Below is a small trained network, with its code and all its weights. Each question gives an input and a class and asks what happens when units are switched off, that is, made to give their printed mean instead of their output.

import numpy as np


def w(rows, s, z=0):
    codes = np.array(rows[::2]) - 128.0
    scale = np.full(codes.shape[1], s)
    scale[-1] = z or s
    return codes * scale


def f(y):
    return np.maximum(y, 0)


def log_softmax(a):
    a = a - a.max(-1, keepdims=True)
    return a - np.log(np.exp(a).sum(-1, keepdims=True))


def net(x, mask):
    res = np.array(x, float).reshape(1, 7) / 4 @ E
    y = f(res @ A[0][:, :-1].T + A[0][:, -1])
    res = res + np.where(mask, y, B[0][:, -1]) @ B[0][:, :-1]
    return log_softmax(res[-1] @ U[:, :-1].T + U[:, -1])


A, B = {}, {}
E = w([
[113,74,49,117,5,144,108,202,139,151,170],'x0',
[33,190,15,67,173,150,147,34,144,135,82],'x1',
[225,163,146,197,179,195,70,194,141,83,149],'x2',
[120,65,43,41,164,247,74,36,102,54,140],'x3',
[204,45,138,238,96,74,57,47,31,94,43],'x4',
[130,28,145,135,107,106,249,85,212,85,55],'x5',
[219,111,78,3,150,11,87,149,147,150,230],'x6',
],0.0078)
A[0] = w([
[165,118,54,24,125,147,142,152,203,138,170,226],'n0',
[56,141,65,102,190,207,95,73,120,90,144,134],'n1',
[217,73,90,67,156,113,137,159,140,115,169,205],'n2',
[186,197,246,165,147,117,119,149,102,163,131,229],'n3',
[33,187,36,119,144,147,129,115,134,153,112,226],'n4',
[106,132,84,90,85,68,105,146,129,159,66,154],'n5',
[123,64,179,154,29,122,137,153,149,141,183,207],'n6',
[119,126,203,142,176,164,177,132,135,91,17,221],'n7',
[139,188,138,140,179,111,70,151,48,95,129,157],'n8',
[176,123,119,86,184,116,75,190,136,114,153,153],'n9',
[79,196,53,101,113,113,130,83,149,208,170,121],'n10',
[129,13,78,148,126,131,46,19,99,59,59,251],'n11',
[178,126,93,84,165,173,131,100,185,74,151,216],'n12',
[114,70,210,196,163,122,186,188,238,127,80,200],'n13',
[161,125,169,55,154,123,151,103,155,74,189,119],'n14',
[75,170,116,98,89,66,104,188,123,226,169,231],'n15',
[66,102,85,112,212,228,127,92,131,62,87,159],'n16',
[146,206,154,108,133,91,39,137,94,217,171,214],'n17',
[49,132,142,134,139,189,100,125,144,80,140,154],'n18',
[126,187,123,108,143,107,162,159,182,254,97,129],'n19',
[120,99,158,109,51,117,165,213,205,149,100,146],'n20',
],0.0084,0.0027)
B[0] = w([
[124,156,75,69,162,102,94,184,217,130,111,232],'n0',
[174,172,87,58,114,186,91,79,122,156,162,211],'n1',
[205,166,165,117,122,78,100,233,195,96,75,206],'n2',
[100,72,228,232,229,159,133,102,83,178,116,212],'n3',
[57,165,35,43,118,172,118,92,73,112,154,212],'n4',
[75,93,113,110,97,89,125,169,90,111,105,179],'n5',
[150,140,134,181,73,114,119,161,158,178,164,194],'n6',
[84,105,159,159,136,161,136,37,138,15,128,195],'n7',
[171,180,134,151,129,100,42,124,110,169,170,190],'n8',
[181,108,121,139,194,91,113,130,159,156,74,192],'n9',
[63,95,101,28,170,135,150,136,115,95,83,214],'n10',
[161,104,129,111,1,62,68,110,40,83,129,248],'n11',
[238,177,131,72,161,147,103,140,174,51,115,190],'n12',
[109,102,162,241,107,166,175,94,174,63,114,200],'n13',
[140,167,105,135,160,113,133,166,98,73,54,180],'n14',
[30,77,123,113,156,155,167,234,150,184,127,233],'n15',
[212,166,86,99,79,159,129,29,123,124,180,210],'n16',
[117,123,169,82,209,132,91,153,93,228,121,227],'n17',
[143,158,107,147,150,166,131,73,103,129,161,169],'n18',
[61,67,145,110,148,156,178,148,146,114,95,193],'n19',
[124,181,77,230,83,159,187,200,187,168,146,191],'n20',
],0.0072,0.015)
U = w([
[171,156,116,82,205,61,91,183,177,88,107,107],'0',
[152,214,59,81,125,184,114,28,102,117,186,113],'1',
[114,154,73,164,57,122,174,180,196,182,186,123],'2',
[124,100,199,143,229,99,56,158,79,230,150,106],'3',
[141,61,131,131,42,14,85,135,31,85,133,248],'4',
[91,129,180,191,153,133,189,84,149,49,117,107],'5',
[1,123,67,58,157,129,162,158,125,148,123,65],'6',
],0.0091,0.0016)

Each question gives the input, the list of numbers given to net, and the class t.
The units are the neurons (one row each of A and B). Each row of codes is followed by its name. A weight is (code - 128) times the scale printed after its matrix; where a second scale follows, it is the last column's (A, B and U).
mask holds one flag per neuron, in row order. A switched-off neuron (its flag False) gives its mean, the last column of its row in B, instead of its output. The means were averaged over made-up inputs and are rounded, as every weight is.
A unit's drop is (log p(t) with every unit on - log p(t) with that unit switched off) / (log p(t) with every unit on - log p(t) with every unit switched off).
The circuit of an input: a set's keep is (log p(t) with only the set's units on - log p(t) with every unit switched off) / (log p(t) with every unit on - log p(t) with every unit switched off). Starting from the 12 units with the biggest drops (on a tie, the unit counted first), units are removed one at a time, each time the one whose removal leaves the highest keep (on an exact tie, the one counted first), for as long as the keep stays at least 0.8.
circuit, biggest first: the units of the circuit, biggest drop first
most important unit: the unit with the biggest drop
top k neurons: the k neurons with the biggest drops, biggest first
drop when u is switched off: that unit's drop, to one decimal
input [3,5,7,-1,-5,-2,-1], class 1: most important unit => n1
input [-6,-3,5,4,0,-7,8], class 3: top 3 neurons => (n17 n3 n8)
input [-1,4,-3,-6,-7,5,-6], class 5: top 2 neurons => (n13 n7)
input [-1,-5,7,0,8,-1,-8], class 5: top 4 neurons => (n7 n3 n13 n5)
input [2,-2,6,-8,-6,2,4], class 2: top 2 neurons => (n20 n13)
input [-7,5,0,5,-3,7,6], class 1: top 2 neurons => (n16 n1)
input [6,-6,8,8,-2,-7,-2], class 0: top 2 neurons => (n9 n2)
input [-3,1,8,-1,0,-2,-3], class 3: top 2 neurons => (n3 n8)
input [-1,-2,4,-3,5,6,7], class 4: top 4 neurons => (n0 n17 n15 n12)
input [-6,1,-6,1,0,7,1], class 5: top 2 neurons => (n7 n13)
input [5,4,3,0,-3,7,1], class 2: top 2 neurons => (n20 n17)
input [6,0,-1,-6,-7,-1,0], class 6: top 3 neurons => (n15 n19 n10)
input [-3,1,-5,7,4,8,-8], class 1: drop when n16 is switched off => 0.6
input [-8,-2,-1,-7,-8,-1,3], class 3: circuit, biggest first => (n3)
input [-1,-2,-3,8,6,-8,4], class 4: drop when n11 is switched off => 1.9
input [6,-6,8,-5,-4,-6,-5], class 3: drop when n3 is switched off => 0.4
